85  60   1  64  59 | 85, 59

239  224  111  190  189   56  134 | 239, 134

6  2  3  5  9  6  4 | 6, 4

 39  -34    2  -44  -45
-44  -44  -43  -36   31
| 39, 31

 20  -33   35    8 | 20, 8

7  8  7  4  5
4  9  6  6  2
| 7, 2

 -1    1  -49   35 | -1, 35
---
[[-1.88 -0.62 -1.62  8.43  0.54 -0.18 -2.08 -0.41 -2.84  4.53  1.74 -0.90
  -3.00 -2.07]
 [-2.21  5.88  1.39 -0.23 -0.55 -4.08  4.42  0.68 -1.43  1.13 -3.89  2.46
   0.38  0.94]
 [-2.28  4.39  1.29  1.31  1.61 -2.33  1.28 -0.65 -0.79  2.91 -2.53  0.62
  -1.32 -1.24]
 [ 1.82 -1.65  1.53  2.49 -1.89 -2.92  0.38 -0.24 -3.32 -1.67  1.31  5.51
   1.32 -1.80]
 [ 1.08 -1.03  0.83  0.04 -1.09 -2.30  1.31  1.12 -2.76 -2.19  4.66  3.76
  -0.73  0.60]
 [-1.70  2.45 -3.17  3.03 -2.22 -4.73  5.96  3.56 -0.33 -0.50  0.41 -0.32
   1.53  0.02]
 [-2.78  1.23 -3.50  6.36 -2.18 -3.53  2.84  1.63 -1.27  1.67  1.64 -0.37
  -0.55 -0.83]] gives -1.88

[[ 5.25  0.23 -3.90 -2.21  4.89 -4.08 -1.11  2.66 -0.62 -5.91]
 [-2.45 -1.20 -5.88  3.41 -3.96 -1.26 -4.70  4.62 -0.25 -7.69]
 [ 2.77  5.14 -3.00 -0.56  7.04  1.45  6.12 -0.47 -0.49  5.21]
 [ 2.29  0.56 -6.30  3.89 -5.34  7.25 -0.91  4.18 -4.28  1.87]
 [-3.33  3.66 -6.93  2.47  6.95  1.80  3.94  0.15  7.90 -0.83]] gives 5.25

[[ 4.65  0.53  1.90 -0.98  0.47  7.33  2.15  4.36  6.04  2.46 -1.41]
 [ 0.84  2.42  3.77  7.12 -4.38 -0.41  7.64  4.55 -0.58  3.34  5.35]
 [-4.30 -4.29 -3.31  0.08 -6.86  1.99 -4.67 -0.16  2.52  5.19 -2.60]
 [ 2.88  3.42  6.93 -8.10 -6.91  3.40  8.01  0.12  3.21 -6.74 -8.15]
 [-2.65  2.91  3.26 -3.32 -4.82 -2.68  6.37  0.11  2.83  8.34  7.60]
 [-1.30  0.52 -1.07  5.35 -6.82 -3.92  2.79 -6.79 -7.47  0.34 -5.32]
 [-1.55 -7.99 -1.57 -3.00 -6.02 -7.24  0.46 -4.45 -8.72 -7.91  4.39]
 [ 4.74 -0.52  4.27  1.00 -4.86  3.87  5.19 -1.29  2.23 -0.28 -2.14]
 [-1.07 -7.75  1.14 -2.53 -0.50 -3.60 -2.01 -3.93 -5.11 -4.40 -1.34]
 [-1.22 -7.49 -6.49  7.28 -5.60  2.07 -5.25  8.77 -1.99 -4.79  4.17]] gives 4.65

[[-1.33  0.23  0.05 -0.61 -0.85  0.05 -1.12  0.53 -0.96]
 [ 1.21 -2.21 -1.59 -0.55 -2.10 -0.19 -3.31  1.12 -3.53]
 [ 1.38  1.81  0.03  1.09  0.42 -0.98  1.14 -0.98 -0.66]
 [ 2.22 -1.21 -8.84  0.43  4.14 -5.33  2.53  0.51 -1.05]
 [ 0.50  0.79 -1.36  0.28 -1.35 -0.41  0.73  1.26  0.20]
 [-0.65  0.59  1.94  4.07  4.51 -0.48  3.29  0.10  1.48]
 [ 0.35 -0.18 -0.83  0.72  0.12  0.53  0.89  0.32 -0.17]
 [ 0.11  0.70  0.15  0.05 -0.36 -0.48 -0.03  0.34  0.07]
 [ 0.06 -0.85  0.76  0.68  0.80  1.51 -0.11  0.20  0.62]
 [ 0.13 -1.73  2.72  0.55 -0.18 -1.72 -1.10 -0.07 -0.85]
 [ 0.26 -0.71 -0.41  0.15  1.19  1.70 -1.94 -1.10 -0.41]
 [ 0.38 -0.85 -0.47  1.63  0.62  0.62 -0.99 -0.34 -0.54]] gives -1.33

[[-0.60 -1.13  2.29  1.70 -3.87  2.59 -0.35 -4.26  3.90  1.46  6.42 -1.01
  -0.09  2.34 -0.45  2.34]
 [-0.39 -3.19 -2.92 -4.01 -0.50  3.61 -0.19 -2.47  1.88  4.72 -4.49  1.18
   1.20  1.71  2.93 -4.67]
 [-4.36  0.93  0.06 -2.96  0.49  0.45 -2.01 -2.08  2.90 -2.66  2.30  2.57
  -0.77 -0.37  2.84  0.15]
 [ 5.44 -1.73 -0.27 -6.99 -0.31 -1.40 -0.32 -0.09 -1.17  0.36  4.32  2.09
  -2.70 -2.28  2.19 -3.23]
 [ 2.26 -2.07 -1.59 -2.02  1.12  3.34  2.53 -2.83 -4.79 -1.54 -4.58  2.48
  -3.02  0.97  5.63 -3.71]
 [-2.84  4.34  1.65  4.32 -5.40 -3.22  0.34 -2.91 -0.81 -5.02  2.13 -0.99
   1.42  4.62 -1.56  0.71]
 [-2.00 -0.08  5.22 -1.02  4.04 -1.05  1.08 -4.79  0.76 -1.40  5.32 -3.04
  -0.50 -2.01 -4.96 -0.14]
 [-6.10 -1.19  0.66 -5.33  4.43  2.30  1.45 -0.08 -0.47  3.33 -0.33 -2.05
  -0.49  0.61  1.15  1.18]] gives -0.60

[[-2.47  2.64  5.83  0.22 -0.75 -1.51  1.90 -0.57 -1.38  2.35 -2.24 -1.48
  -0.45]
 [-3.77 -3.90 -4.00  0.51  3.56  3.94  1.01 -2.32  6.23 -8.16  1.40  7.53
  -2.49]
 [ 3.91 -2.31 -4.13 -0.49  4.26  1.73 -4.92 -2.56 -3.53 -4.31 -0.80  0.97
   2.98]
 [ 0.27 -4.16 -2.12  0.05  1.84 -1.21  0.34 -1.89  4.34  0.41  2.22  0.79
  -2.73]
 [-0.72 -0.54  2.63  1.66 -0.05  0.66 -2.31 -1.04  0.80 -0.61 -0.87  1.77
  -0.23]
 [-0.98 -1.30  5.31  2.38 -1.23 -1.14 -1.16 -0.04  2.19  1.49 -0.58  0.22
  -2.01]
 [-2.07  2.92  0.96 -2.53  0.06 -2.78  3.94 -1.29 -2.22  4.96 -0.58 -3.18
   0.72]
 [-1.20  3.12  2.13 -1.72 -3.58 -2.65  3.01  1.42 -1.17  3.67 -0.45 -1.92
  -2.32]
 [ 0.51  4.61 -3.78 -1.26 -4.11 -0.28  0.62  3.34  0.05  0.36  2.98  0.12
  -2.25]] gives -2.47
---
[-0.50  6.37 -4.15 -0.59  0.28  4.24] value -4.15

[-0.46  3.34 -1.04  6.78] value -0.46

[[-3.22 -2.79 -2.24  5.01]
 [ 8.57 -5.50 -2.59 -0.47]
 [-5.07 -1.33 -0.34 -2.51]] value -5.07

[ 4.08  8.24 -4.90 -5.23] value 4.08

[-3.09  3.76  5.19  8.52] value -3.09

[[-1.58 -0.54  1.94  1.34 -2.29 -1.58]
 [-1.50 -3.36 -0.57  1.54 -1.17  4.22]
 [-2.39 -7.91  4.82  6.25 -3.26 -3.25]] value 4.82

[[ 5.63  2.23 -3.11 -1.92 -0.32 -0.08 -2.47]
 [-0.58 -3.02 -6.77 -0.80 -3.46 -0.55  1.23]
 [-0.81 -5.72 -1.64  0.21 -5.35  1.97 -0.06]] value 0.21

[[-5.92 -6.43 -1.01  1.71  1.38]
 [-6.28 -6.53  0.21  2.21  0.43]
 [-6.45 -7.42  0.20  1.42 -0.19]] value -7.42

[[ 5.02  0.05 -3.49 -1.09 -5.70]
 [ 6.34  4.15  1.71  2.99 -6.88]
 [-0.33 -5.17 -1.47 -0.89  7.61]] value -5.17
---
[[-38  34 -37   3 -32 -26 -32]
 [ 42 -20  42 -27 -24  42  42]
 [-38   4 -34  30   4 -27 -42]] Answer: 42

[[81 11 19  2]
 [57 41 14 20]
 [15 40 27 70]] Answer: 20

[[31 22 16 82 52 20 27]
 [48 70 68 46 43 69 70]
 [34 30 24 80 56 28 34]] Answer: 70

[[7632 5880 5235 4085 4699 6291]
 [7643 1988 5209 6973 4828 4482]
 [1930 3549 2710 8349 5893 3450]] Answer: 4482

[[77 34 46 41 63 12]
 [39 45 38 21 55 26]
 [64 41 56 38 59 33]] Answer: 26

[[-643  300  223 -481]
 [ 487  399  407  629]
 [ -66  -47  301 -300]] Answer: 629

[[60 57 45 61 34 51 48]
 [57 39 28 13 55 39 62]
 [56 62 52 36 80 69 26]] Answer: 62

[[ 20  33  85 152  35 173]
 [114 188 184  17 122  52]
 [  9 133 187 201  18  71]] Answer: 52
---
[-6.92 -1.65 -0.46 -2.21 -1.90  1.93] ans = 1.93
[-8.49  3.42  3.63  0.48] ans = 0.48
[ 2.51  7.29 -3.29 -3.87 -5.70] ans = -5.70
[-2.36 -0.33 -7.85  7.69 -5.29  3.19] ans = 3.19
[-1.44 -2.90  6.95  5.89] ans = 5.89
[-2.64 -1.45 -4.95 -1.74  2.48 -7.31  0.44] ans = 0.44
---
232	57	7	177 value 232, 177

171	-500	-17	-24	789	-159 value 789, 171

-222	538	494	-56	156	-634 value 538, 494

83	64	84	42	64	50	33
48	12	18	21	30	32	90
62	48	30	25	97	75	36
value 97, 90

26	24	88	40 value 88, 40

-26	-22	-29	-23
-11	31	-50	16
value 31, 16
---
[-4.55 -2.53  0.34 -8.38] yields -4.55
[-7.53  0.63 -3.16  6.68  4.78 -4.21] yields -7.53
[-1.62 -8.30 -1.66  2.12] yields -1.62
[ 0.93  1.67 -4.19 -0.84 -8.16  5.14] yields 0.93
[-5.30 -1.86 -8.82 -1.03  4.47 -4.54  1.94] yields -5.30
[ 6.57  1.11  4.70 -0.16] yields 6.57
[-4.03 -1.36 -7.01  3.05 -3.26 -7.71] yields -4.03
[ 1.16  3.61 -5.21  8.19  2.20 -1.69] yields 1.16
---
[-627, -752, 118, -602, 556] ans = -627

[86, 46, 19, 60, 54, 47, 21] ans = 21

[[101, 125, 25, 325, 428, 502, 154],
 [251, 498, 860, 429, 514, 393, 310]] ans = 101

[8094, 6055, 4188, 7995, 3271, 2451] ans = 3271

[7, 8, 1, 4, 7] ans = 4

[35, 50, -26, -30, 44] ans = -26
---
2,70,54,55,87 out 87

6722,5012,6913,7767,4774,2913 out 4774

209,214,142,57,166,157,143 out 166

3295,4965,9619,7958,1451,5687,3568 out 1451

153,110,211,197,91,112
98,201,2,36,41,152
out 91

144,-850,76,-391,-476
-102,-291,53,-608,-207
-367,704,115,-62,419
out -476
